Rows, each with the band of its hidden value
[-364  243 -112  160  -54 -383  104  101 -158 -260  407 -139 -338 -169
  135  -60  140 -173  -91  173  233 -462  -80  114  -27 -119 -395  245
  267  -92 -530  -42 -180   65 -173  148  -88  -66   51]
G
[ 324  154 -130  374 -144 -420   61  214   32  -48  398 -517  -67  -81
   -5  254  163 -152 -187  109   83 -316  -57  193  232  173    8   36
  208   -7 -131    7  -57  -94  -65 -148  -13  161   29]
V
[ 129  500   59  311 -124 -403  158   32  -61   36  347 -301 -229 -188
   13   70  189  -56  -32   59  226 -418 -201  425  244  -33 -123  235
  207  -46 -161   19   97 -263  -76  -86   -6   36  -50]
P
[ 163   94 -180  184 -203 -351    9  287  107 -107  357 -231   51  170
   74  171  119 -141 -320   34  -24 -114 -154  173  222  -38  207 -155
  194   36 -112    1 -176  -64 -219  -23   63   39   48]
V
[ -10 -127  -81  207 -191  189  -85   33 -309   94  274 -411 -131 -182
  -35  264  290  -76  139  148  105 -247  152   12  143  318 -359  415
   67  207 -209   61 -122  118  -20  -35 -128  238  -52]
P
[ 383   98  115  268  168 -438  -59  237    0  -40  233 -231  -26 -256
   19   81  -21 -128  -80  169  -39 -114 -294  107  -18  -58   33 -192
  -45 -141  -97   58   60 -187   63  149  -76  102  -14]
R
[ 117   48 -204  134  157 -258  -47  126  -61 -273  445 -267 -308 -133
 -169  604  111 -280  -94  337   81  118  -55  -44 -111  248  -11  -24
  376   48 -205  115 -313  210   47 -263   19  233  151]
R
[-174 -206   63  -38 -158  133 -321   17  -74  -38  -78  164    8   57
  241    3  102 -260 -154  206 -106   54   23  -86 -125  -45 -229  -42
  -38  -16 -179   99 -146  -53 -129  219   20 -117  -87]
D
[  26  102  155   37 -214  132  -68 -127 -114   72  -91 -166 -154 -163
  107  -64  106   64  136  207  122 -228  208  138  -27  193 -361  311
   70   26 -149   46   17  -64 -105   46  113 -124 -122]
P
[ 204  224  -51  224  230 -375  222  -66  -34 -205  361 -316 -289 -288
 -159  378   42 -100  115  346  264 -160 -118   -1  -56  183 -118  124
  350  -30 -223  -47   -2    2  117  -81 -125  283  137]
Q
[ 339  -37   31   78  454 -438   27   90  108 -182  222  -20 -197 -146
  -79  470   14 -322  164  489    4  119  -35  -67 -180  234  -59  -58
   85 -126 -118   46 -214  173  139  -59 -175  543  -47]
Q
[-215 -283  -91 -282 -180  496  -11 -196  -26 -102 -130  302  180  328
   44  137   41  160   29  178   34  288   24 -227  -47  -48  145  -56
  164  324  -67 -115 -149   72 -256  299   53  -60  112]
D
[-231  -64 -289   48 -226   82 -134  225 -178 -135  369  -83   94  157
  -15  158  124 -104 -360  -95  -33  116 -421  -41  108 -272  247 -245
  168  208 -148   73 -129  -72 -112  190    6 -149  210]
Q
[ -14 -212  -39 -281 -126  400   21  -36  -37 -182    1  129  128  145
  -24   77 -133  443   30  164   23  312    3 -223 -127  -57  258 -155
  260  340 -129 -144 -204  163 -379  338  217 -247  218]
G
[ 151  313  188   83  346 -468  221 -144   76 -175   34   10 -311 -290
    4   50  -44  -78  259  441  238 -246  -33  121 -215   63 -274  133
  138 -224 -230  -55   51  -50   81   83  -90  177  -55]
Q
[-126 -388 -237   86 -284  187 -299  165 -147 -120  225 -250   97   73
  117  204  123 -280 -321  101 -106   86  -32 -306    2   89  -97  -98
  136  124 -215   78 -184   41  -62  157  -46  -26  129]
D
[-106  -64  -96  194  -12    2    6  -88 -242 -166  380 -259 -311 -212
  -36  467  252 -178   76  346  224 -170  157  -97   -8  313 -375  380
  333  145 -379  -39 -239  177  -75  -91 -135  255   79]
R
[ 158  -93  154   92  -59  142  -96 -180  -75   26 -143 -123  -30 -176
   56   90   52    0  106  293   76  -83  125  -63 -102  187 -240  114
   40   32  -90    8   91 -120    5  119   11  -21  -37]
S
[-284  -23  -23   88 -332  255 -183 -103 -224   11   55  -14  -38    9
  130   48  217 -104 -163   62   83 -121  -71   27   51  -82 -207  123
  119  145 -195   49  -10 -176 -142  142   24 -217   23]
D
[-529 -106 -105  -66 -246  264 -104  -55 -244 -114  144  193  -24  110
  155  -24  174  -78 -124   61   84  -58 -141  -87    5 -248 -184  106
  137  182 -333  -20 -137  -16 -238  343  -65 -176   76]
S
[ 228   35   35 -145   49  152  208 -282  197   72 -429  261  151  332
  -99  193  131  173  305  285  117   42  161  248   34  163  245    0
  -73  182  252  -79   24  -39  -37  -48   83  211 -148]
R
[ 464    0  234   94  215 -203  -28    0   77  -21 -101 -107  -34 -234
    7   93  -81   28  163  360    0  -19   22   29 -170  166  -57  -83
  -52 -104  -20    9   56  -80   52  112   20  110  -80]
R
[ -49   40 -266  235 -194 -103  -39  326 -175   50  376 -214  115  139
  -63  151  276  -92 -207 -146  -19 -191 -351  263  302 -190  219  -96
  -47  205  -52   92  -99  -73  -77   57  -79   78   22]
G
[-264   44 -262  259 -318   25  -28   -1 -218  -56  305 -261 -115   77
   15  292  399 -247 -198   54  179 -309  -13  155  232   92 -167  242
  210  181 -229   27 -126  -53  -82 -125  -67   54   41]
R
[-394  -14 -159   -3 -260  152  -94  169 -266  -95  278   28   -4   76
   74  -56  151   68 -183  -65   39 -104 -238   65   70 -297   -4   -2
  103  220 -293   14 -186   19 -284  295   34 -260  102]
G
[-583  180 -264    8 -446  108   98  -54 -163  -86  122   -8 -107  251
  126 -116  320  -28 -123  -27  237 -427   42  254  186 -129 -214  305
  205  177 -303  -36 -150    9 -277   70   54 -217    1]
V
[ 281  104  121   71  314 -370   80  -81  143 -108  -29    6 -169 -150
  -10  206  -13 -209  192  444   84  -64   22   38 -186  163 -158    2
   55 -179  -78   28   -7   -8  132   -4  -88  302  -92]
S
[  94  509  106  323  -64 -365  178 -178    8   83  -46 -138 -155 -117
   20  -25  231 -115   29  125  276 -527 -150  501  152  -48 -155  172
   24 -125  -23   19  286 -423   98  -92  -24  -12 -136]
Q
[-277  -77  -53    2  107   48 -238   92 -305 -171  306   28 -328 -206
  -14  312  157 -252   14  282   28   73  -58  -74 -217   38 -312  127
  135   73 -346  164 -333  231  -34   39  -49   62   28]
R
[ 135   90  -79  100  -75 -517  -42  343  189 -171  215 -114    7  107
  196  -67   -8 -215 -288  123  -88 -155 -111  141   33  -99   59 -221
   71 -175 -186   27 -183  -31 -183  114   66  -27  -37]
V
[ 133  -94   35 -206 -171  -68  -33  197  255  -15 -235  167  317  338
  240 -361 -121  100 -104   50 -177   45  -49   79   13 -180  230 -301
 -172  -49   36  -31  -41  -80 -231  398  140 -155 -118]
P
[  19 -315   51   36   16  185 -235  -35 -169  -91  124  -61  -98 -163
   62  326   87 -174   36  352  -22  132  121 -272 -159  218 -275  105
  120   99 -240   45 -194  124  -62  124  -74  136   25]
S
[-315  135 -153  152 -223   32 -121   32 -256 -101  343  -83 -174  -21
   13  225  259 -193 -245   33  124 -102 -242  120   86 -135  -94   76
  245  144 -250   92 -118 -106 -110   -1   11 -138  105]
Q
[ 313  187  -57  -47 -135   34  298 -243  296   44 -376   84  254  418
 -100  107   95  247   76  131  155  -43   25  333  176   63  462 -150
   49  175  312 -124  165 -238  -69  -75  186   16  -37]
R
[-214  112 -168  133 -124 -167   85   61  -96 -175  404  -43  -37   53
   48  124  124 -118 -224   37  136 -123 -346   10  133 -253   49  -36
  278   94 -278  -63  -53 -127 -156  207 -108  -14  169]
S
[ -65  208 -223  235 -243 -265   22  115  -46  -58  423 -300 -197   88
   33  328  336 -339 -186   94  129 -260  -13  260  272  155 -125  234
  270   47 -190   76 -196   -7  -91 -254  -31  206  -35]
P
[ 283   34  -61  252  103 -474  -93  358   11  -84  423 -258 -117 -107
   10  305  114 -284 -127  197  -73 -101 -127  131   58   85   -6  -81
   57  -68 -161  104 -243   71  -49  -69  -66  278  -47]
V
[ 223   10   84  175 -189 -170  -57  -37  168   49 -168  -33  172  141
  200  -24  118 -176 -174  148  -16 -182   -7  161  123    5   16 -105
  -60  -82   29  -15  130 -329  -68   98   16  -14 -124]
S
[-240 -333 -175  -89 -268  244 -269  155 -113 -192  195   34  138  165
  152   84   15 -107 -351   57 -126  246 -161 -301  -53 -163   76 -233
  178  171 -241   26 -222   31 -241  335   52 -224  187]
S
[-388   39    8 -324   54  389  163 -353 -153 -158 -214  302 -148    6
  -63  -59  -21  279  348  288  264   35   44  -93 -278  -62 -176  189
  173  189 -202  -86  -34  132  -81  299   48 -149   83]
Q
[ 518  -10  239  111  312 -235  -28   26   59  -10   14  -84  -28 -269
  -48  202 -102  -11  175  357  -23   89 -120  -27 -159  116   17 -139
  -40  -86    7   24   65  -95  103  133  -59  229  -42]
Q
[ 237 -200   71   32 -351   -6 -181  144  162   68 -155 -125  247  197
  309 -165   45  -70 -191  106 -160  -96  181   41  120  117  -33  -74
 -105  -40  -23  -11  -47 -137 -229  199  110  -80 -162]
P
[-170   66  -64  129   -5   -4  -88   97 -329 -108  344 -237 -303 -304
  -63  170  137  -33   56  179  133 -185  -59   34 -103   44 -310  210
  173  103 -344   99 -184  149  -56   46  -14  -40   68]
G
[ 391  -39    5  196  -90 -357 -130  274  197   48   93  -93  127  187
  143  198  163 -257 -198  154 -161  -78   10  247  183   97  147 -169
  -92  -49   45   62 -176  -83 -155  -72   32  216 -182]
V

New part:
[  37 -190  110  258 -168  -15  127 -328   -5  -73  -25  117 -164 -257
 -164   93 -443 -276  -62 -114   36 -426  -18 -680 -345   87  113 -228
  -53   87 -337   73 -194  -40  -24  -87 -175  334 -110]
<51>
[ 246 -161  106 -277  -18  145 -153  -76  -22   -3   62  -78  -28  175
   -5   36   36 -103 -169  -59 -213  163  122  -24   39  206 -329 -351
  -76  288   72   59 -110   91  150   63 -126   68 -172]
<42>
[ 386   56   17 -250  -12   43 -385  -11   76  -11 -312    9   23  195
  153 -197 -126  109   59  288   64  142   43   -9  286   71 -208  256
 -383  256  -94  -40  239  -59  291   62 -146    7 -182]
<47>
[ -72   38  -66 -162  -77  339 -202   52   43  133   58   -8  109   40
  383 -220  205  104  -35  195  196  205   10  309  230   44 -169  400
 -101   62  147   51  288  -77 -122  107  -51 -184   57]
<36>
[ -52  -56   76  -94 -171 -127  274 -159    8  353 -216  -37 -276 -197
 -457  102 -278 -104  188 -220  -51  -45   87 -536 -251  -52  197 -124
 -351  288 -289  139 -398   97  132 -296   62   73 -130]
<42>
[-122 -285  -72  275  -88   28  473 -263  -98  233  201 -137 -186 -330
 -303  231   39  -53  110   62  134  -44   93    3  -93 -118  -74   74
  197  -57   32   32 -196  -43 -315 -295  110  -96  142]
<43>
[  40 -193  -91   90   75  -43  212 -154  124  213  -44 -163   16 -150
 -287  106  167   48  -10  -79   22  172 -109  194 -224  -23  104  -31
  158  109   -6  -12 -146   15   73 -172  -25 -102   52]
<53>
[-368 -142 -101  150 -207  -47  408 -144   77  379   65  145 -211 -417
 -168   39 -150   87  126  -73  239 -165   -8 -329 -293  -81  307  198
  -63  -64 -211  245 -178  -86  -90 -269   86   20   64]
<51>
[ 138 -253  -39   59 -171  -98  276 -250  -61  281  123   31 -251   13
 -302  232  -89  167  254  142  172  -30  124  -59  -44 -171  142  -29
 -117  190 -107   95 -307  -19   74 -222  181  129   26]
<49>
[ -31 -236   40  210  -34  148  356 -179 -145  279   64 -365  -64 -183
 -428  213  226 -243    4 -132 -149   78  -54  138 -143  -78  -70 -109
  193  145   94  -43 -275  115 -305 -177   65 -177  165]
<47>
[  53 -114 -126   11   -7  191   43   66   58  216   34  -54  133  -22
   70 -106  289  116 -120  164  104  218 -214  449   96   30  -43  335
   91   29  177  -14  276 -162  -98   59  -66 -210  176]
<53>
[  57  106  -58 -495  -12   71   39 -103   32  139  -28  -93 -126   -3
   35  -25  -22   89  164   76  231  513  417  105  312   17 -433  186
 -340  228  188  -38   28  -37   -6 -261   30 -251 -170]
<36>
[  11 -241   47   64   -1   76   24  -30  -61  217    5 -209   78  -16
 -156   53  223  -47 -179 -224 -249   51 -106  148 -129  108 -167 -190
   97  107   76   99 -218  148   -1  -59  -15  -93   -8]
<48>
[ 117    4   75   -8 -135  308 -485  -90   52 -155  -42  185   34   77
  496 -209 -233  -11   26  268  212 -254   86 -287   87  128  -14  207
 -240  107 -245   40  204  -33  102  210 -155  273 -146]
<53>
[-159  -54 -107   55 -165   79  227  -92    9  264   32   70 -123 -249
    6  -46  -70   94  138  167  308    1   41  -56   53  -86   32  422
 -130  -30  -37   84   95 -163 -185 -175   51 -105   89]
<51>
[ 148 -201  178  321  -31  312 -387  -90 -122 -273   28   32  237  -12
  368  -93 -184 -232 -261  -94  -19 -460   13 -322  -63  305 -300 -101
   46  -48 -126 -108   17   63 -156  100 -178  282 -179]
<42>
[ 191 -224   -6  -87    6 -192  -24  -42   27   -1  -47  155   18  -45
    5  -22 -227  146 -201 -126  -20  -47  108 -241    7  268 -393 -133
 -133  -19  -23   83  -60  -74  204 -211 -105   97 -290]
<52>
[ 165 -113  -93 -154  132 -263  -43   -4  109  -18 -193  114   87 -156
   68  -94 -235  255 -122 -101  141  124  218 -144  113  278 -526  118
 -196 -113   22  -33   61 -117  218 -376  -94  -69 -361]
<47>
[  61  -16    2  210 -228    9  167 -289  -13  213 -223  -45 -285 -198
 -277   32 -262 -102  350  324  213 -192  -61 -321  -38 -278  325  356
 -252  203 -338   39  -15  -82  -53  -95    2   64  120]
<53>
[  98  -64  149  -67 -240  -14 -135 -196 -102   52 -108  137 -225    0
    6   23 -467  -50  152  -22   69 -278  251 -635  -17   61  -70  -90
 -470  211 -306  145 -252   66  155 -127   11  297 -263]
<49>
[ 145  -19  -31   30  -38   78 -482 -174  144 -188 -167  106    8   -4
  433 -240 -170  120   16  417  178 -156   22 -106  166   56 -167  326
 -140    0 -217  126  316  -72  225  159 -237  107 -139]
<51>
[ 118  -29   13  290 -139 -190  235 -292   54  300 -479 -164 -246 -256
 -581   58 -259 -133  327  133   43 -184 -238 -369 -236 -296  474  248
 -247  267 -446   16 -159   -3  114 -189  -32   28   93]
<43>
[  51 -120  -34  308 -156 -167  176 -229  122  234 -307   39 -183 -255
 -358   -4 -247  -25  147  142   72 -289 -310 -360 -297 -170  489  205
 -121  126 -428  133  -47  -93  165  -71 -102  133   89]
<53>
[ 124 -251   54 -228  -96  132   -3  103   13  199  219  180   86  204
   23   34   60   95 -266 -294 -101   60  -29  -24 -175  282    3 -379
  -72  219   68  109 -205   10  177   31   -3  201 -126]
<48>
[ 261 -190   90 -400 -171  313 -279  104 -104  -32  335  231   19  364
  395  -83   12   54 -303   94  -81   86  149   35  273  333 -455 -224
 -170  198  214  146  135  -90   70  249 -108  178 -155]
<48>
[ 198  -95   77 -227  -36  -68 -105  -26   60  127 -163   60   -6   95
 -105  -13 -177   50  -52 -226  -79   41   82 -281 -114  179  -59 -231
 -302  270 -139   54 -230   79  317 -130  -44  148 -275]
<52>
[-217 -131  138  -86 -252  243  306  -68 -131  377  117 -108 -222 -157
 -309  124   -3 -314  -25 -281 -205  -25   20 -330 -244   37  105 -261
 -119  273  -55  189 -347  123 -193  -64   49   19   54]
<47>
[ 189 -274  -15 -545  -46  307 -299  238  111  -22  503  400  163  391
  552 -116  174  274 -476  -41  -44  227  117  202   94  506 -334 -375
   21  121  275  194  145 -119  282  282 -132  232 -215]
<42>
[ 280 -181  -42   55   81  174 -196   95 -128   -9   65  -57  317  149
  282  -83  180  177 -190   65  136  130   39  454  330  204 -553  252
   10  -70  308 -203  210  -99 -157  -76    0 -141  -55]
<49>
[ -69  -35 -220 -330   35   28  154  203  142  479  -44  -62   53  -42
  -33 -127  376  364    1   85  110  554  -57  557  182   12 -103  419
  -98   60  256   95  186 -123   90 -148   74 -416   86]
<43>
[ 184  -17  122 -191 -117  -54 -168 -156  -55   71 -248  -55 -174   38
  -91  -23 -283  -58  112    9  -80  -25  207 -389   98   46 -248  -60
 -424  270 -186  105 -169  108  204 -127  -48   76 -260]
<48>
[-160 -175 -128   -6  -50  335   27  206  111  273  277  178  248  -17
  308 -132  314  220 -226  -68  203   96 -189  355 -114  187  162  208
  150  -59  156   50  163 -141  -97   88   16  -32  132]
<53>
[ -77 -151 -283 -311  257 -397  296  -17  341  360 -140 -101   34 -237
 -297   30  260  449  -66 -234   45  616   50  407 -149   93 -175   20
   79  -19  161  131 -134  -24  402 -457    1 -381 -152]
<51>
[ 102 -173 -102 -194   59  -50  169 -131  138  266  -22 -232 -114  -23
 -320   93  307   72  -32   79 -157  422  -89  376  -52  -44  -55  -96
  120  234  112  140  -62   24  204  -44  -78 -226   76]
<53>
[  30 -115   24  220 -261   40  189  -99 -240  258  -78  -33 -163 -150
 -148    3 -173  -49  126  186  109 -203  -25 -168  192 -116 -149  384
 -255   18  -49   61   35 -121 -287 -157   73  -70  103]
<49>
[ 175 -333  -77   21  124  -71   87  117  104  197   39    5  266   47
 -132    9  262  192 -381 -291 -161  148 -266  320 -204  263  -95 -210
  213   21  156   11  -72  -40  179  -81  -79  -43  -44]
<52>
[  27  -26  -52  137 -264 -229  255 -195  -48  419 -324   11 -340 -200
 -373   10 -307  149  447  297  225 -162    6 -340   81 -331  235  497
 -448  138 -336  149 -104  -79   52 -303  152  -29   44]
<48>
[ 104 -406   56  242 -201   42  457 -171 -201  196  307   39 -132  -84
 -359  264  -67 -147 -145 -127  -62 -211  -66 -168 -184   48  -36 -298
  140   81   45   47 -275  -86 -258 -137   46  162   97]
<48>
[  96 -177   59   40   79  144 -149   30   42 -122  -27  -10  269  -86
  143 -115   16 -185 -509 -308 -184  -29 -185  -39 -164  411 -343 -211
  133  -14   98  -29  120  -49  -18   69 -316   17 -133]
<51>
[ -29 -118  -16 -166  -92  217 -202  145   31  -24  157  298  120  -36
  481 -216 -107  103 -308   -7  114  -62   69 -136  106  373 -346  116
 -118 -106   75  122  267 -176   -7   72 -155   86 -168]
<43>
[   8  -38  -14   91 -135   88 -149  -96  -87  119 -123  -20  -84  -94
  180 -122 -124  114  212  323  203 -136  159 -106  281  -81 -237  476
 -256  -24 -115   73  105  -18  -89 -119   57  -63  -53]
<52>
[ 234 -177 -111 -210   45 -209  114 -111  274  152  -80   86  -46   26
 -251   28   19  179 -134  -25  -28  254 -174   81 -220   85  152 -192
    2  234  -60  120  -31 -112  440  -38 -178   47  -73]
<51>
[ 119   23  -36 -345   83   48 -332   44  201  -35 -150   81  149   56
  297 -219  -26  146 -185  -61   54  248   76   31   64  280 -286   48
 -201  111   25   45  171  -35  301    4 -206  -38 -264]
<51>
[ 193  -94  140 -187 -181   63 -158  -51  -57   50  -81  109 -110  104
   13  -58 -263  -96  -94  -36 -128 -120   62 -412   23  171 -162 -171
 -336  254 -145  142  -75   12  163   43 -120  202 -204]
<52>
[  97 -120  -34  -11  -31  264 -202  137 -142  171   40 -133  198  129
  263 -138  314  137 -135  146    9  169  -59  508  346   99 -425  348
  -41  -10  286   -2  235  -42 -165   60   13 -249   78]
<49>
[ 207  -17  -65   14   38  -82 -197 -120   69  -38 -290  -25    3 -105
  110 -142 -174  130   83  282  178   22   83  -47  228   30 -307  396
 -209   -9 -101  -36  228 -102  125 -138 -124  -83 -149]
<43>
[ 174  -69   38 -673 -105  332 -367  137  148   41  254  252  -11  380
  412 -143  101  126 -240   67  -79  316  132   67  101  335 -141 -285
 -211  353  108  226  124  -31  379  337 -162  182 -191]
<43>

New part:
[  55  -18 -109   57  199  146   15 -223   28   15  -90  190 -124 -164
  -64 -116  136  -65  -70   55  154 -115  107   27  -90 -177  -93   95
 -141   32  -80  -74   -8 -165   33   13  -73 -139  -25]
Gata
[ -17   16 -106   77 -138   97 -124  174  174  -72   91  -81  -25  -80
 -182  -29 -160 -169    3  -10 -154  -92 -112   76   61  147  155    8
  -94   30 -138   50  -27 -192  -98  -16  181 -182    9]
Gezin
[ -79   65  211 -143  -65 -253   -3  -76 -213  417  104  -58  242  219
  141 -243  220 -164   -2 -203  362  -51 -103   70   33  156  147  450
  278  206  -50 -450    9    3  -84 -146 -120   -8 -141]
Lado
[ 138  136  -84  -47  386  233  145 -186  125  255 -201  346  172 -160
  141 -202  -10   37   45 -293  211   79 -169 -452  111 -248    2  109
 -132  345  221 -111  101  274  226    0 -215 -238 -200]
fes
[-114  155 -191    4 -168  -80  126  302  295 -210  279 -262  -59   20
   34  -64 -272  -77   66   83 -172   42  -61   94  221  209  503 -574
  205  -91  249  153  153  136 -225 -362  -46  -32  129]
zete
[ 278  -80 -142  211  -40  136  -51   33    7  -55 -109  209  -26 -280
  -22   29   61  158  -50  159   31   38   89  -27 -143   25 -328  159
 -278   43  -66  -63  119  -87    2  165  -25  -60   39]
Sefos
[ 165   35 -393  -36  278  450  187  167  579  -86 -108   62 -171 -585
   25 -217 -195   42  -80  -73  125   27  219 -242  189 -309  283 -831
 -209   96  398  309   94  124  142 -147 -240 -261 -113]
nok
[ 177  -21   29  -96  174   64   50 -335 -124   68   -5  295   47  342
   15  -29  137  137  115  -54   18   28 -162 -225 -158 -329 -141  462
 -117   91  193  -92  155  224   47  131 -158 -180  -46]
zete
[   4  226  137    0 -199 -159   59  113  -76  122   83  -12  335   -3
  186  -83 -101  148  147  -51   10   76 -238    1 -106  277 -118  389
   56  167   28 -255  222  213 -101  -72  -16    0  -42]
fes
[  45   60 -108   -9    0    3   56  152  151   99   82  -22   78   23
   71 -108  -79  -71   17 -126   42   75 -108 -152  227  102  317 -150
  102  140  163  -53   88  137  -49 -166  -97  -92  -22]
Vosi
[-244  311  139   76 -506 -394  -27  101 -163 -224  408 -197  162  437
  -72   42 -336 -134  296  160 -367   -1 -526  312 -122  378   28  240
  150  -85   76  -66  198  132 -298 -119  217  -36  115]
zete
[ 125  -39  -26  136 -122  -49  -83   74  -17   32   46   46   98  -36
  -10   34   74   -8    2   56    2    3  -57    5  -17  212  -56  274
  -80   52 -163 -183   81  -97  -68   18   45  -30   28]
Vosi
[-150  331   10  -76 -148  -96  154  200  129  157  129 -139  195 -179
  150 -329 -283 -144  106 -160  199   44 -231   54  116  146  201 -313
  166  212  356  -90  132  241  -42 -240 -118 -117 -174]
Lado
[ 124  -19 -235  -38  367  494   61   -9  241  140 -310  181 -178 -496
  -20 -294    2  104 -207 -133  222  -88  297 -109   15 -281   -6 -107
 -155  187  -11   83  -70 -132   40   30 -125 -218  -56]
Gata
[ 234 -194  -55   87 -101  116 -165  125   60   12    1   28   20  -66
 -101   71  129   77  -62   54  -47  -49   75   -6  -71  113  -67  362
 -189   12 -252  -93   33 -209  -83  130   93  -86   42]
fes
[-120  246 -138  -78   73  -54  227  237  159  202   58 -108   88  -45
  257 -286 -184  -37  -31 -215  142  138  -40 -133  383  192  537 -426
  404  224  305  -74  105  291 -140 -417 -234    8   24]
Sefos
[ 106 -115 -131 -263  350   62  209 -199  146  158   60   49 -112  208
  173 -172  296   60  -81 -107  283   15  278 -217  161 -353  481 -226
  218   24  320  -59   99  198   -7 -285 -437  -58  -17]
nok
[ 245   11  117  -94   74  -23   52 -223  -16  214    6  243  316   30
  150  -40  195  108  152 -130  222   56 -160 -292 -160 -182 -197  438
 -211  205  173 -278  222  253  214   88 -208 -156 -254]
Gezin
[ 461 -228 -297   82  278  390   40  -67  199   -2 -217  354 -158 -302
    0  -27  159  225 -112   38  160   90  245 -328  -19 -374 -162 -136
 -362   90  217   96  122   62  163  190 -253 -180  -38]
Sefos
[ 162   43  -21  -11  209   14  140 -325   40   86  -36  274  105 -163
  129 -101  210   15   71   14  310    0    6 -168 -140 -269 -177   61
 -204  100  200 -198  184  143  222  -19 -277 -129 -197]
Gata
[ 366  -33   12   34  131   52   62 -215  -86  209 -128  394  225  -71
  168  -41  207  198   79  -71  261  140  -92 -348 -143 -205 -359  382
 -265  237  218 -253  229  267  221  187 -262 -118 -183]
Sefos
[  34  186  -17  166  176 -122  141 -455 -289  -35  -54  417   20  168
   88  -28   82   44  121  135   54   70 -220  -81 -170 -137 -353  331
  -68   70  130 -203  191  193   40   34 -160  -41   52]
Sefos
[ 115 -189 -305  -91  395  214  164 -198  196  -30  -26   93 -401  -27
    5 -180  268  -21 -199   86  276  -67  432  -37  130 -410  355 -494
   79 -110  234  104   -1  -58  -44 -200 -359  -85   86]
Lado
[ 121   21 -145   90  235  252   24  -29   41  125 -227  231  -27 -234
   31 -136   20  108 -109  -78   83    6   70 -145   34  -32  -85  195
  -85  187 -110  -76    7  -52  -16   37  -50 -105   39]
Vosi
[  50  202  195  111  -62 -196   -8 -143 -152  234   -1  211  461  -62
  153  -27   68  -45  178 -112  144   40 -376 -150 -117  232 -297  646
 -133  270 -136 -453  170  115  140   35   11  -66 -198]
fes
[ 343 -257 -219  109  -35  125  -50  -72  204 -327  141  127 -184   34
 -166  201  126   65   54  285 -129   -5   82  -71 -133 -238  -61 -138
 -376 -215  149  162  181  -34   42  132  -72 -163   49]
zete
[ 449 -524  -82    5 -173  130 -236  229  156  -12   80 -111  -66  -66
  -96  193  433  220 -180  178   34  -83  460   48 -124   85   41  338
 -216 -158 -349 -104   47 -358 -131  128   -1   11   89]
zete
[ -17  285  200   55   77 -181   97 -275 -125  245  -48  246  451 -179
  231  -96  111  -16  172 -109  243    3 -279 -138 -168  129 -309  571
 -111  272 -110 -477  186  143  188  -61  -88  -53 -233]
Gezin
[ 123  -48 -131  139   56 -106   62 -198  -23 -157  118  164  -87  161
    7   88  151  -28   49  210   -8   35  -22  -43  -11  -50   16  -28
  -56 -105   98  -74  163   48  -26  -74 -139  -19  103]
Vosi
[ -75  -48 -105 -131  -20   99  -19  135   77   49   87 -180 -199  134
  -84 -188  -17  -46 -131  -42   -5 -107  168  175  100    6  383  -58
  234  -16  -21   54  -66 -147 -282 -158  -17  -82  122]
Gata
[ 105  137 -111   57  137   53  120 -168  157  -64   39  235   98  -53
   35  -34  -85  -56  167  -26   20   65 -256 -260   17 -178  -16 -123
 -211  105  301   -2  196  249  176  -28 -138 -214 -131]
zete
[  60  156  189 -126    8  -93   43  -15    2  414   -1   73  473  -74
  228 -172   81   -6  109 -320  277   41 -222 -243   15  118   15  463
   13  359   16 -407  135  201  140  -78 -122 -107 -290]
Gezin
[-197  275  -43   66 -187    1   -7  152   26 -128  119  -83   11   84
 -105 -103 -390  -75  113    3 -292  -35 -319  156    7  213   85   72
   76   50    1   81   55   24 -237  -80  200 -140  109]
zete
[  13   55 -150  -62   46  165   81  159  173  -38   19  -58  -90  -27
   26 -130 -132  134  -39  -24  -87    5   76   -8   73    3  242 -116
   99   28   95  104   78   68 -192 -142  -60  -84  118]
zete
[ 157   -9 -136  -19  109  190   77   16  197   81  -69   88  -31 -349
   44 -198   40   18  -56  -25  271  -19  140  -56  -20 -170  -14 -211
 -151  102  183  -19   80   13   80  -18 -186 -155 -134]
Lado
[ 339 -402 -377   16 -155  331 -136  602  368  -36   16 -248 -327 -239
 -118  -33   29  151 -322   64  -28   26  531   40  254  112  448 -471
   27  -66  -15  240  -43 -259 -278  -39  -50  -29  201]
Sefos
[-207  246  -56    7   77  -21   87   18  -27   72   27    1   12  149
   40 -183 -191  -88   16 -119  -85   -2 -198    8  174  163  266   79
  267  137   -8  -66   12   71 -206 -220   22  -64  116]
fes
[  -5  100  -86   54  425    9  163 -479   29  121  -93  331    8 -168
   95 -150  253 -209   -6  -28  358  -72   10 -167   24 -249   -8  -27
  -92  119   41 -245   46   -3  235 -153 -255 -125 -154]
Gata
[ -89  -41  -54  -34  131   -5  -24 -238  -92   35   63   53 -187  268
 -121 -109  155 -189  -71   18   52 -145   41  118   20 -111  194  174
  126  -30 -106  -88  -77 -191 -136  -91  -30 -102   81]
Gata
[ -32  210  161  -43 -170 -183   37 -178 -200   99  140  104  186  222
   17 -161  -78  -91  210  -35  110    6 -385   66 -198  -64 -218  322
  -32  131  273 -186  165  212    5   68  -58 -166 -165]
Lado
